Below is a small trained network, with its code and all its weights. Each question gives an input and a class and asks what happens when units are switched off, that is, made to give their printed mean instead of their output.

import numpy as np


def w(rows, s, z=0):
    codes = np.array(rows[::2]) - 128.0
    scale = np.full(codes.shape[1], s)
    scale[-1] = z or s
    return codes * scale


def norm(h):
    return h / np.sqrt((h * h).mean(-1, keepdims=True) + 1e-5)


def f(y):
    return y / 2 * (1 + np.tanh(0.7978845608 * (y + 0.044715 * y**3)))


def log_softmax(a):
    a = a - a.max(-1, keepdims=True)
    return a - np.log(np.exp(a).sum(-1, keepdims=True))


def net(x, mask):
    res = np.array(x, float).reshape(1, 4) / 4 @ E
    u = 0
    for l in range(2):
        y = f(norm(res) @ A[l][:, :-1].T + A[l][:, -1])
        res = res + np.where(mask[u : u + 15], y, B[l][:, -1]) @ B[l][:, :-1]
        u += 15
    return log_softmax(norm(res)[-1] @ U[:, :-1].T + U[:, -1])


A, B = {}, {}
E = w([
[162,218,4,64,149,123,162],'x0',
[54,142,158,51,109,132,168],'x1',
[98,70,87,106,182,99,127],'x2',
[102,166,146,110,110,6,22],'x3',
],0.011)
A[0] = w([
[146,172,107,122,150,112,143,88],'L0N0',
[184,139,109,182,116,116,103,49],'L0N1',
[161,86,164,176,131,114,113,59],'L0N2',
[135,176,120,171,139,51,80,64],'L0N3',
[126,42,67,121,165,93,115,19],'L0N4',
[103,71,74,118,180,107,108,36],'L0N5',
[155,115,91,189,153,192,151,81],'L0N6',
[122,95,172,156,129,127,106,108],'L0N7',
[166,161,51,135,139,123,111,63],'L0N8',
[139,174,93,112,124,138,125,30],'L0N9',
[83,169,140,98,120,147,131,34],'L0N10',
[170,254,179,178,100,168,107,2],'L0N11',
[160,110,78,188,154,118,101,32],'L0N12',
[150,122,103,183,130,127,96,51],'L0N13',
[78,133,144,74,118,128,136,75],'L0N14',
],0.017,0.006)
B[0] = w([
[93,159,109,169,144,129,93,185],'L0N0',
[191,175,213,121,165,103,173,193],'L0N1',
[58,192,106,171,156,139,113,199],'L0N2',
[168,85,117,41,86,215,54,252],'L0N3',
[114,51,98,143,75,59,200,190],'L0N4',
[119,78,124,148,66,64,202,189],'L0N5',
[162,96,129,66,92,185,78,255],'L0N6',
[107,204,75,184,106,138,103,216],'L0N7',
[64,215,88,179,145,151,111,245],'L0N8',
[101,151,77,180,152,138,108,173],'L0N9',
[144,150,172,109,183,103,154,155],'L0N10',
[79,5,82,123,84,17,241,227],'L0N11',
[185,193,207,108,175,96,176,192],'L0N12',
[165,169,203,130,170,108,167,167],'L0N13',
[172,209,195,117,126,127,173,198],'L0N14',
],0.025,0.0065)
A[1] = w([
[121,46,124,153,75,84,172,26],'L1N0',
[166,75,131,85,141,194,85,34],'L1N1',
[164,154,188,133,167,128,150,69],'L1N2',
[152,90,151,48,109,180,58,58],'L1N3',
[136,118,142,116,141,37,29,137],'L1N4',
[253,79,116,207,180,136,122,159],'L1N5',
[73,163,102,172,137,159,99,3],'L1N6',
[146,157,126,119,59,162,121,128],'L1N7',
[98,66,207,222,160,140,63,64],'L1N8',
[146,65,120,157,192,227,170,70],'L1N9',
[84,65,232,204,131,164,115,175],'L1N10',
[118,105,145,84,157,85,43,16],'L1N11',
[83,105,210,144,108,87,66,149],'L1N12',
[147,129,202,107,224,118,140,45],'L1N13',
[81,142,126,168,165,142,116,88],'L1N14',
],0.02,0.0046)
B[1] = w([
[94,29,154,186,152,73,163,254],'L1N0',
[116,122,172,116,42,168,64,193],'L1N1',
[109,118,228,116,188,135,124,202],'L1N2',
[148,115,142,135,27,173,74,228],'L1N3',
[126,143,88,40,111,167,222,156],'L1N4',
[99,173,108,22,137,130,193,150],'L1N5',
[105,156,111,207,174,128,59,222],'L1N6',
[150,89,149,198,105,124,115,216],'L1N7',
[109,215,35,88,170,126,149,151],'L1N8',
[147,164,69,5,79,89,131,169],'L1N9',
[147,165,8,29,157,104,202,169],'L1N10',
[137,127,94,72,71,142,120,143],'L1N11',
[149,149,51,57,160,134,145,166],'L1N12',
[169,187,209,180,156,142,165,186],'L1N13',
[130,124,105,178,164,129,66,179],'L1N14',
],0.027,0.0092)
U = w([
[91,213,23,192,176,140,90,158],'0',
[91,28,121,147,94,55,222,161],'1',
[165,120,142,71,7,202,86,156],'2',
[165,223,235,98,187,140,197,127],'3',
[112,87,229,246,114,134,85,201],'4',
[143,71,151,114,187,156,84,1],'5',
[187,43,139,108,217,157,76,8],'6',
],0.016,0.009)

Each question gives the input, the list of numbers given to net, and the class t.
The units are the neurons (one row each of A and B). Each row of codes is followed by its name. A weight is (code - 128) times the scale printed after its matrix; where a second scale follows, it is the last column's (A, B and U).
mask holds one flag per neuron, layer by layer. A switched-off neuron (its flag False) gives its mean, the last column of its row in B, instead of its output. The means were averaged over made-up inputs and are rounded, as every weight is.
A unit's drop is (log p(t) with every unit on - log p(t) with that unit switched off) / (log p(t) with every unit on - log p(t) with every unit switched off).
The circuit of an input: a set's keep is (log p(t) with only the set's units on - log p(t) with every unit switched off) / (log p(t) with every unit on - log p(t) with every unit switched off). Starting from the 12 units with the biggest drops (on a tie, the unit counted first), units are removed one at a time, each time the one whose removal leaves the highest keep (on an exact tie, the one counted first), for as long as the keep stays at least 0.8.
units of the circuit, in order: the units of the circuit, biggest drop first
unit that matters most: the unit with the biggest drop
top k neurons: the k neurons with the biggest drops, biggest first
top k neurons in layer l: the k neurons of layer l with the biggest drops, biggest first
drop of u: that unit's drop, to one decimal
input [1,-5,-4,-5], class 2: top 2 neurons in layer 0 : L0N6; L0N4
input [7,-7,-3,-8], class 2: top 2 neurons : L0N6; L0N2
input [4,-4,-1,-8], class 2: units of the circuit, in order : L0N6
input [-5,5,5,0], class 0: top 4 neurons in layer 0 : L0N11; L0N12; L0N1; L0N7
input [-7,3,-8,-4], class 1: top 3 neurons : L0N11; L0N8; L1N0
input [-2,-8,1,7], class 3: top 4 neurons in layer 0 : L0N1; L0N12; L0N13; L0N6
input [7,-7,-8,8], class 1: top 2 neurons in layer 0 : L0N11; L0N6
input [2,-6,2,-5], class 3: top 2 neurons : L0N12; L0N3
input [4,-8,-6,0], class 3: top 2 neurons in layer 0 : L0N1; L0N12
input [5,2,5,-7], class 2: top 2 neurons : L0N6; L0N11
input [7,1,3,8], class 2: top 2 neurons : L0N3; L0N7
input [-6,-3,-7,1], class 1: top 2 neurons : L0N11; L0N8
input [-6,2,-6,3], class 0: top 4 neurons : L0N2; L0N7; L0N4; L0N5
input [-1,2,-8,7], class 1: top 2 neurons : L0N11; L1N0
input [4,-4,2,8], class 2: unit that matters most : L0N3
input [-8,8,-8,-1], class 0: top 3 neurons : L0N4; L0N5; L0N7
input [1,-8,-7,7], class 3: top 2 neurons : L0N1; L0N13
input [-4,7,-7,-5], class 1: top 2 neurons : L0N12; L0N1
input [7,7,-5,-4], class 0: top 3 neurons in layer 0 : L0N9; L0N1; L0N12
input [-8,-1,-8,-4], class 0: top neuron : L0N2
input [5,0,7,0], class 1: top 2 neurons in layer 0 : L0N4; L0N5
input [-1,-4,0,-4], class 2: top 2 neurons in layer 1 : L1N3; L1N1
input [-2,-3,4,-8], class 2: drop of L0N6 : 0.3
input [6,1,-8,-7], class 1: drop of L1N1 : 0.0
